Below are the code and all the weights of a small trained network. Each question names an input and a class and asks about switching units off, where a switched-off unit gives its printed mean instead of its output.

import numpy as np


def w(rows, s, z=0):
    codes = np.array(rows[::2]) - 128.0
    scale = np.full(codes.shape[1], s)
    scale[-1] = z or s
    return codes * scale


def f(y):
    return y / 2 * (1 + np.tanh(0.7978845608 * (y + 0.044715 * y**3)))


def log_softmax(a):
    a = a - a.max(-1, keepdims=True)
    return a - np.log(np.exp(a).sum(-1, keepdims=True))


def net(x, mask):
    res = np.array(x, float).reshape(1, 4) / 4 @ E
    y = f(res @ A[0][:, :-1].T + A[0][:, -1])
    res = res + np.where(mask, y, B[0][:, -1]) @ B[0][:, :-1]
    return log_softmax(res[-1] @ U[:, :-1].T + U[:, -1])


A, B = {}, {}
E = w([
[132,129,124,123,119,130,130],'x0',
[2,140,110,156,97,105,135],'x1',
[81,111,184,43,149,207,147],'x2',
[122,159,39,79,210,140,137],'x3',
],0.009)
A[0] = w([
[80,126,171,132,106,142,134,107],'neuron 0',
[129,114,167,40,178,158,157,20],'neuron 1',
[226,148,44,132,187,115,122,122],'neuron 2',
[87,129,180,122,93,117,156,94],'neuron 3',
[84,130,174,122,104,128,144,99],'neuron 4',
[196,110,234,201,59,101,133,68],'neuron 5',
[79,132,174,120,108,127,147,102],'neuron 6',
[76,107,150,143,102,176,53,118],'neuron 7',
[31,134,57,166,128,93,145,23],'neuron 8',
[122,113,129,141,134,94,170,156],'neuron 9',
[255,109,227,91,165,156,122,77],'neuron 10',
[143,129,60,245,67,77,112,88],'neuron 11',
[124,116,122,147,127,155,92,132],'neuron 12',
[73,135,36,73,200,144,133,2],'neuron 13',
[90,133,173,115,102,119,135,98],'neuron 14',
],0.012,0.0077)
B[0] = w([
[179,109,144,161,101,107,167,171],'neuron 0',
[86,162,55,118,155,149,61,175],'neuron 1',
[248,55,71,238,148,133,76,237],'neuron 2',
[171,103,136,168,104,99,165,170],'neuron 3',
[166,105,146,174,103,100,151,165],'neuron 4',
[60,166,72,70,191,168,75,235],'neuron 5',
[188,114,133,156,108,104,177,168],'neuron 6',
[168,121,146,151,95,94,161,172],'neuron 7',
[104,152,104,73,180,179,60,192],'neuron 8',
[139,145,108,99,102,153,126,151],'neuron 9',
[7,178,166,63,95,111,170,229],'neuron 10',
[34,160,181,47,111,137,171,254],'neuron 11',
[139,138,125,118,113,140,140,131],'neuron 12',
[29,169,201,64,69,99,166,188],'neuron 13',
[168,102,142,149,122,99,159,159],'neuron 14',
],0.013,0.0089)
U = w([
[114,156,82,114,200,180,50,198],'0',
[91,155,212,107,79,100,190,139],'1',
[254,48,120,226,126,82,144,2],'2',
],0.0093,0.0027)

Each question gives the input, the list of numbers given to net, and the class t.
The units are the neurons (one row each of A and B). Each row of codes is followed by its name. A weight is (code - 128) times the scale printed after its matrix; where a second scale follows, it is the last column's (A, B and U).
mask holds one flag per neuron, in row order. A switched-off neuron (its flag False) gives its mean, the last column of its row in B, instead of its output. The means were averaged over made-up inputs and are rounded, as every weight is.
A unit's drop is (log p(t) with every unit on - log p(t) with that unit switched off) / (log p(t) with every unit on - log p(t) with every unit switched off).
The circuit of an input: a set's keep is (log p(t) with only the set's units on - log p(t) with every unit switched off) / (log p(t) with every unit on - log p(t) with every unit switched off). Starting from the 12 units with the biggest drops (on a tie, the unit counted first), units are removed one at a time, each time the one whose removal leaves the highest keep (on an exact tie, the one counted first), for as long as the keep stays at least 0.8.
circuit, biggest first: the units of the circuit, biggest drop first
most important unit: the unit with the biggest drop
k most important neurons: the k neurons with the biggest drops, biggest first
drop when u is switched off: that unit's drop, to one decimal
input [5,-1,-5,-2], class 0: most important unit : neuron 10
input [-7,6,1,6], class 1: 3 most important neurons : [neuron 13; neuron 2; neuron 5]
input [2,-8,-1,-3], class 0: 4 most important neurons : [neuron 5; neuron 11; neuron 2; neuron 13]
input [4,-7,-1,4], class 2: 2 most important neurons : [neuron 2; neuron 5]
input [6,6,2,8], class 1: 4 most important neurons : [neuron 13; neuron 5; neuron 2; neuron 1]
input [7,-6,-2,-7], class 0: 2 most important neurons : [neuron 5; neuron 13]
input [4,-4,-4,-6], class 0: 2 most important neurons : [neuron 5; neuron 13]
input [2,0,-1,8], class 2: 3 most important neurons : [neuron 2; neuron 5; neuron 11]
input [6,-6,-1,-8], class 0: 3 most important neurons : [neuron 5; neuron 13; neuron 11]
input [-2,7,5,0], class 2: 2 most important neurons : [neuron 11; neuron 10]
input [-4,2,5,5], class 1: 4 most important neurons : [neuron 13; neuron 2; neuron 5; neuron 8]
input [8,-4,0,7], class 2: 2 most important neurons : [neuron 2; neuron 5]
input [-2,-5,-8,-8], class 0: drop when neuron 5 is switched off : 2.8
input [1,-2,-6,7], class 2: circuit, biggest first : [neuron 2]
input [-4,-5,-2,8], class 2: drop when neuron 2 is switched off : 0.7
input [6,-3,-3,-2], class 0: drop when neuron 5 is switched off : 0.1
